[[130, 133, 121, 119, 101, 114],
 [115, 112, 142, 142, 117, 101],
 [131, 134, 120, 110, 102, 110],
 [140, 136, 123, 106, 106, 112]]
Indices start at 0.
The entry at row 0, column 0 -> 130
The entry in the bottom-left corner is 140
The entry directly below 120: 123
The entry in row 1 and column 0: 115
The entry just left of 134? 131
The entry directly above 120: 142
The entry at row 0, column 2 -> 121
The entry in row 0 and column 1? 133
The entry at row 2, column 2 is 120
The bottom-right entry is 112
The entry in the top-right corner -> 114

A = ((129, 130, 130, 128, 128, 134, 134, 129, 131, 134, 111, 127, 134, 133), (123, 111, 123, 128, 123, 117, 124, 122, 128, 124, 136, 123, 118, 121), (110, 141, 108, 154, 108, 115, 112, 116, 130, 120, 143, 113, 149, 151), (116, 143, 114, 136, 115, 125, 117, 125, 129, 126, 121, 121, 142, 143), (118, 144, 116, 128, 118, 124, 116, 125, 128, 125, 123, 123, 136, 135))
The 3rd largest entry?
Answer: 149
The second entry in reading order -> 130
The entry just right of the largest entry: 108
The entry just left of the largest entry -> 108
The first entry in reading order?
Answer: 129
The 3rd entry in reading order?
Answer: 130
The maximum?
Answer: 154

x =
[[126 135 134 132 133 125 134 130 133 121 131 131]
 [119 130 140 139 138 130 114 130 143 113 121 116]
 [120 133 144 142 125 139 119 131 139 119 119 119]
 [128 124 151 135 146 128 112 127 155 105 124 149]
 [115 139 132 147 126 128 135 119 141 126 143 132]
 [114 124 155 134 141 122 105 128 150 103 120 147]]
Counting starts at 0.
The entry just left of 150: 128
Read off the entry in the top-left corner.
A: 126
Read off the entry in the top-right corner.
A: 131
The smallest entry: 103
Read off the entry just right of the smallest entry.
A: 120
The bottom-right entry: 147
The bottom-left entry -> 114
The entry in row 0 and column 1 -> 135
The entry at row 2, column 0 -> 120
Read off the entry directly above 103.
A: 126
The entry in row 1 and column 0 -> 119
The entry directly below 144 is 151
The entry in row 1 and column 2 -> 140
The entry just left of 127 -> 112
The entry in row 0 and column 2 is 134
The top entry of the column that holds the smallest entry: 121

Read these off the array that follows.
1) Give the second entry, reading row by row.
2) Give the entry in the bottom-right corner.
3) Give the entry directly below the largest entry.
4) Give the 3rd-last entry, reading row by row.
5) Give the 1st entry in reading order.
6) Give the entry just right of the smallest entry.
7) Give the smallest entry in the first column.
8) Give the entry in the bottom-left corner.
[[129 128 130 128 129 126 128 130 129]
 [108 122 132 130 125 135 122 147 122]
 [124 128 134 127 130 125 126 133 132]
 [107 119 131 130 123 137 121 146 120]
 [128 118 132 125 121 119 125 130 129]
 [126 125 132 127 123 122 127 131 130]
 [106 131 127 125 122 133 118 149 121]
 [112 124 135 129 127 132 123 138 127]]
1) 128
2) 127
3) 138
4) 123
5) 129
6) 131
7) 106
8) 112

127  125  128  128  128  137  126  122  129  129  126  132  128
132  129  134  130  128  130  128  132  128  131  126  124  128
132  125  139  130  126  128  127  129  130  138  117  121  132
127  129  140  128  130  129  128  128  122  126  128  126  124
128  128  105  128  128  119  135  128  130  128  132  139  129
Rows and columns are numbered from 0.
The bottom-left entry? 128
The entry in row 0 and column 0? 127
The top-right entry -> 128
The entry just left of the largest entry: 129
The entry in row 0 and column 1? 125
The entry directly below the largest entry: 105
The entry directly above the largest entry? 139
The entry in the bottom-right corner? 129
The entry at row 0, column 2: 128
The entry directly above the smallest entry? 140
The entry in row 2 and column 0? 132
The entry directly below 117? 128
The entry just left of the smallest entry? 128
The entry in row 1 and column 0 is 132
The entry in row 1 and column 2? 134
The entry just left of 119 is 128
The entry just right of the largest entry? 128
The entry just left of the centre entry -> 128
The entry at row 2, column 1: 125

W =
[[136 118 104 132 138 114 116 107]
 [124 137 141 125 131 123 106 138]]
Read off the entry just left of 125.
A: 141
Read off the smallest entry in the first column.
A: 124
The 2nd smallest entry -> 106
The last entry, reading row by row is 138
The top-right entry is 107
The entry just right of 118 is 104

B =
array([[130, 131, 140, 132, 135, 127, 135, 127, 132, 141, 132, 121, 129],
       [147, 128, 144, 121, 129, 146, 129, 126, 144, 139, 136, 126, 130],
       [129, 128, 147, 130, 152, 128, 129, 131, 121, 143, 129, 126, 127],
       [121, 129, 143, 133, 127, 130, 137, 134, 124, 130, 149, 126, 123],
       [131, 130, 123, 123, 142, 142, 119, 124, 138, 151, 139, 121, 137],
       [121, 126, 123, 132, 137, 132, 123, 128, 124, 136, 130, 121, 121],
       [127, 129, 120, 132, 129, 135, 138, 132, 127, 126, 134, 120, 123],
       [121, 127, 114, 128, 118, 130, 118, 127, 122, 130, 131, 126, 126],
       [121, 129, 118, 132, 128, 132, 118, 126, 126, 141, 131, 120, 126],
       [140, 131, 137, 122, 134, 143, 136, 123, 129, 140, 132, 124, 130]])
Rows and columns are numbered from 0.
Give the top-right entry.
A: 129
The entry at row 2, column 0 is 129
Give the entry just left of the smallest entry.
A: 127
Give the entry at row 0, column 0.
A: 130
The entry in row 0 and column 1 -> 131
The entry in the bottom-left corner -> 140
Give the entry in row 1 and column 1.
A: 128
The entry just right of the smallest entry -> 128
The entry in row 0 and column 2 -> 140
The entry in the bottom-right corner: 130
The smallest entry: 114
Give the entry at row 1, column 2.
A: 144
The entry directly below the smallest entry: 118
Give the entry just right of the largest entry.
A: 128
Give the entry in row 1 and column 0.
A: 147
Give the entry at row 2, column 2.
A: 147
The entry directly above the smallest entry: 120
The bottom entry of the column that holds the smallest entry is 137
Give the entry in row 2 and column 1.
A: 128
Give the entry directly above 133.
A: 130
